Below are the code and all the weights of a small trained network. Each question names an input and a class and asks about switching units off, where a switched-off unit gives its printed mean instead of its output.

import numpy as np


def w(rows, s, z=0):
    codes = np.array(rows[::2]) - 128.0
    scale = np.full(codes.shape[1], s)
    scale[-1] = z or s
    return codes * scale


def f(y):
    return np.maximum(y, 0)


def log_softmax(a):
    a = a - a.max(-1, keepdims=True)
    return a - np.log(np.exp(a).sum(-1, keepdims=True))


def net(x, mask):
    res = np.array(x, float).reshape(1, 8) / 4 @ E
    y = f(res @ A[0][:, :-1].T + A[0][:, -1])
    res = res + np.where(mask, y, B[0][:, -1]) @ B[0][:, :-1]
    return log_softmax(res[-1] @ U[:, :-1].T + U[:, -1])


A, B = {}, {}
E = w([
[136,197,201,177,119,80,223,143,170,93,166],'x0',
[106,118,69,169,106,247,133,215,206,108,131],'x1',
[148,58,232,118,99,158,120,146,84,137,97],'x2',
[60,127,230,2,115,148,164,201,128,76,8],'x3',
[97,169,115,118,191,89,176,117,126,93,123],'x4',
[152,50,53,132,140,143,143,139,76,64,76],'x5',
[208,110,87,124,19,157,111,169,193,81,115],'x6',
[166,81,148,83,133,172,55,144,88,188,114],'x7',
],0.0082)
A[0] = w([
[95,133,98,253,172,179,183,150,154,109,180,119],'N1',
[215,39,12,170,119,112,97,103,97,91,134,126],'N2',
[131,131,155,134,123,86,183,115,109,57,85,5],'N3',
[132,149,133,154,48,120,216,178,200,2,82,109],'N4',
[142,245,124,209,155,37,176,103,151,114,227,205],'N5',
[62,130,145,115,212,31,140,68,29,138,104,161],'N6',
],0.0071,0.0028)
B[0] = w([
[219,81,249,173,59,50,106,66,65,164,137,199],'N1',
[165,64,238,111,90,39,163,160,34,152,91,224],'N2',
[109,106,109,92,161,187,165,146,154,90,124,159],'N3',
[113,107,98,2,199,176,188,199,149,85,92,212],'N4',
[174,247,34,155,134,181,243,62,241,146,220,254],'N5',
[122,142,77,60,218,250,172,197,140,90,87,228],'N6',
],0.0072,0.012)
U = w([
[151,48,254,99,96,98,123,147,74,123,85,173],'0',
[159,189,97,205,101,111,141,65,161,132,194,102],'1',
[101,135,64,65,193,186,146,169,154,81,100,195],'2',
[92,100,87,185,53,128,27,141,146,134,134,3],'3',
],0.0093,0.0036)

Each question gives the input, the list of numbers given to net, and the class t.
The units are the neurons (one row each of A and B). Each row of codes is followed by its name. A weight is (code - 128) times the scale printed after its matrix; where a second scale follows, it is the last column's (A, B and U).
mask holds one flag per neuron, in row order. A switched-off neuron (its flag False) gives its mean, the last column of its row in B, instead of its output. The means were averaged over made-up inputs and are rounded, as every weight is.
A unit's drop is (log p(t) with every unit on - log p(t) with that unit switched off) / (log p(t) with every unit on - log p(t) with every unit switched off).
most important unit: the unit with the biggest drop
top k neurons: the k neurons with the biggest drops, biggest first
drop when u is switched off: that unit's drop, to one decimal
input [2,2,3,-4,-3,-7,0,8], class 3: top 4 neurons -> N5; N2; N1; N4
input [8,3,7,2,0,-6,-5,-4], class 2: most important unit -> N4
input [-7,3,6,-5,-1,0,-5,2], class 0: top 2 neurons -> N5; N2
input [-5,-8,4,1,4,7,0,0], class 2: top 3 neurons -> N6; N1; N3
input [-2,6,7,-4,7,5,-8,-7], class 1: top 2 neurons -> N1; N4
input [-4,7,4,5,3,5,-5,5], class 0: top 2 neurons -> N5; N6
input [0,-7,-5,-1,-7,-1,-8,-4], class 2: top 2 neurons -> N6; N1
input [4,-5,3,-2,8,-8,-3,1], class 2: top 2 neurons -> N6; N1
input [-2,0,6,0,1,-2,-6,1], class 2: top 3 neurons -> N2; N6; N1
input [-7,0,-1,7,-8,5,2,-1], class 0: top 2 neurons -> N5; N6
input [4,3,-4,1,-5,4,3,0], class 0: top 3 neurons -> N5; N6; N1
input [5,4,5,-8,-7,4,5,-7], class 0: top 2 neurons -> N2; N1
input [-8,-1,4,-5,-7,-4,-5,-3], class 0: top 2 neurons -> N5; N2
input [-1,1,7,-6,1,-6,6,4], class 0: top 2 neurons -> N5; N2
input [4,0,4,-6,4,6,1,3], class 0: most important unit -> N2
input [6,-7,7,3,8,-7,0,-7], class 2: drop when N5 is switched off -> 0.0
input [-3,4,7,0,-1,8,-6,1], class 0: drop when N5 is switched off -> 0.4
input [-7,-7,7,8,-2,5,-4,-8], class 2: drop when N6 is switched off -> 0.3
input [8,-3,0,-3,6,7,-6,-8], class 2: drop when N3 is switched off -> 1.1
input [-6,6,-4,-6,-8,1,8,-6], class 0: most important unit -> N2
